Below are the code and all the weights of a small trained network. Each question names an input and a class and asks about switching units off, where a switched-off unit gives its printed mean instead of its output.

import numpy as np


def w(rows, s, z=0):
    codes = np.array(rows[::2]) - 128.0
    scale = np.full(codes.shape[1], s)
    scale[-1] = z or s
    return codes * scale


def f(y):
    return y / 2 * (1 + np.tanh(0.7978845608 * (y + 0.044715 * y**3)))


def log_softmax(a):
    a = a - a.max(-1, keepdims=True)
    return a - np.log(np.exp(a).sum(-1, keepdims=True))


def net(x, mask):
    res = np.array(x, float).reshape(1, 8) / 4 @ E
    y = f(res @ A[0][:, :-1].T + A[0][:, -1])
    res = res + np.where(mask, y, B[0][:, -1]) @ B[0][:, :-1]
    return log_softmax(res[-1] @ U[:, :-1].T + U[:, -1])


A, B = {}, {}
E = w([
[113,44,140,27,156,110],'x0',
[170,116,113,147,123,181],'x1',
[4,124,121,169,239,238],'x2',
[181,138,69,189,105,171],'x3',
[95,199,226,159,138,99],'x4',
[123,93,88,98,125,125],'x5',
[91,3,162,219,26,127],'x6',
[138,151,149,147,127,139],'x7',
],0.005)
A[0] = w([
[177,157,116,112,126,73,69],'N1',
[89,140,124,122,147,187,17],'N2',
[134,55,174,61,180,106,210],'N3',
[225,142,165,97,96,82,18],'N4',
[134,156,215,154,141,123,230],'N5',
[142,163,98,121,81,100,89],'N6',
[107,74,163,83,155,118,109],'N7',
[121,192,171,62,160,122,218],'N8',
[139,158,96,104,116,86,34],'N9',
[96,124,109,161,202,132,58],'N10',
[107,98,161,75,146,102,166],'N11',
[191,179,115,80,203,148,107],'N12',
[165,202,103,30,202,115,147],'N13',
[75,91,111,188,255,136,51],'N14',
[23,151,118,128,137,216,91],'N15',
[122,195,92,108,121,122,5],'N16',
[92,37,173,184,79,121,80],'N17',
[78,113,137,185,81,101,130],'N18',
[161,86,189,140,76,90,20],'N19',
[154,242,114,120,126,150,112],'N20',
],0.0093,0.0031)
B[0] = w([
[157,100,248,89,122,108,159],'N1',
[223,37,137,30,172,61,142],'N2',
[158,184,37,228,156,86,230],'N3',
[132,144,213,63,166,9,191],'N4',
[167,133,29,163,157,128,224],'N5',
[135,227,145,106,164,90,145],'N6',
[121,164,34,106,156,117,168],'N7',
[132,88,113,200,36,154,226],'N8',
[117,89,153,77,117,86,128],'N9',
[202,57,212,59,126,126,156],'N10',
[130,76,72,216,113,57,182],'N11',
[40,81,102,90,52,174,205],'N12',
[54,62,67,100,10,169,255],'N13',
[187,57,169,28,150,31,219],'N14',
[253,98,169,44,138,70,231],'N15',
[78,98,193,95,126,183,124],'N16',
[59,65,184,113,134,174,225],'N17',
[22,114,74,90,117,151,187],'N18',
[133,108,199,75,116,219,166],'N19',
[80,155,86,131,222,235,201],'N20',
],0.0054,0.0044)
U = w([
[18,74,182,97,69,196,216],'0',
[169,113,254,10,158,77,7],'1',
[122,138,58,214,161,103,242],'2',
[118,122,95,200,115,118,135],'3',
[100,129,104,174,159,124,88],'4',
],0.0069,0.0018)

Each question gives the input, the list of numbers given to net, and the class t.
The units are the neurons (one row each of A and B). Each row of codes is followed by its name. A weight is (code - 128) times the scale printed after its matrix; where a second scale follows, it is the last column's (A, B and U).
mask holds one flag per neuron, in row order. A switched-off neuron (its flag False) gives its mean, the last column of its row in B, instead of its output. The means were averaged over made-up inputs and are rounded, as every weight is.
A unit's drop is (log p(t) with every unit on - log p(t) with that unit switched off) / (log p(t) with every unit on - log p(t) with every unit switched off).
The circuit of an input: a set's keep is (log p(t) with only the set's units on - log p(t) with every unit switched off) / (log p(t) with every unit on - log p(t) with every unit switched off). Starting from the 12 units with the biggest drops (on a tie, the unit counted first), units are removed one at a time, each time the one whose removal leaves the highest keep (on an exact tie, the one counted first), for as long as the keep stays at least 0.8.
units of the circuit, in order: the units of the circuit, biggest drop first
unit that matters most: the unit with the biggest drop
k most important neurons: the k neurons with the biggest drops, biggest first
drop of u: that unit's drop, to one decimal
input [8,-5,2,0,3,-7,-4,-6], class 2: units of the circuit, in order : (N3, N11)
input [3,-2,8,-5,3,-3,6,7], class 1: units of the circuit, in order : (N15, N14)
input [-8,5,-5,3,2,3,8,7], class 0: units of the circuit, in order : (N17, N19)
input [6,-1,8,2,-7,6,-3,6], class 1: unit that matters most : N14
input [0,-6,-3,1,0,1,-8,-8], class 0: units of the circuit, in order : (N13, N12)
input [-5,3,7,8,-1,5,-8,-3], class 0: units of the circuit, in order : (N12, N13)
input [-7,2,8,2,-5,5,-7,-7], class 1: 2 most important neurons : (N15, N14)
input [-6,-3,8,-1,1,-6,5,-1], class 1: 2 most important neurons : (N15, N14)
input [5,-6,-6,-5,-1,8,6,-2], class 4: 2 most important neurons : (N3, N11)
input [4,3,-3,0,-4,7,-7,5], class 0: 2 most important neurons : (N13, N12)
input [-4,6,8,-7,-3,8,-4,3], class 1: 2 most important neurons : (N15, N14)
input [2,4,0,-8,-7,5,-8,1], class 0: 3 most important neurons : (N13, N12, N5)
input [6,5,0,0,2,-1,2,-5], class 2: drop of N13 : 0.1
input [8,-1,-7,-5,-1,-4,-7,-1], class 2: units of the circuit, in order : (N3)
input [8,1,-3,0,-5,3,-4,-6], class 2: drop of N3 : 0.6
input [5,-4,4,-8,-2,-3,-4,-6], class 3: drop of N3 : 0.3
input [-1,3,-6,-1,-2,-6,-8,-1], class 0: drop of N12 : 0.2
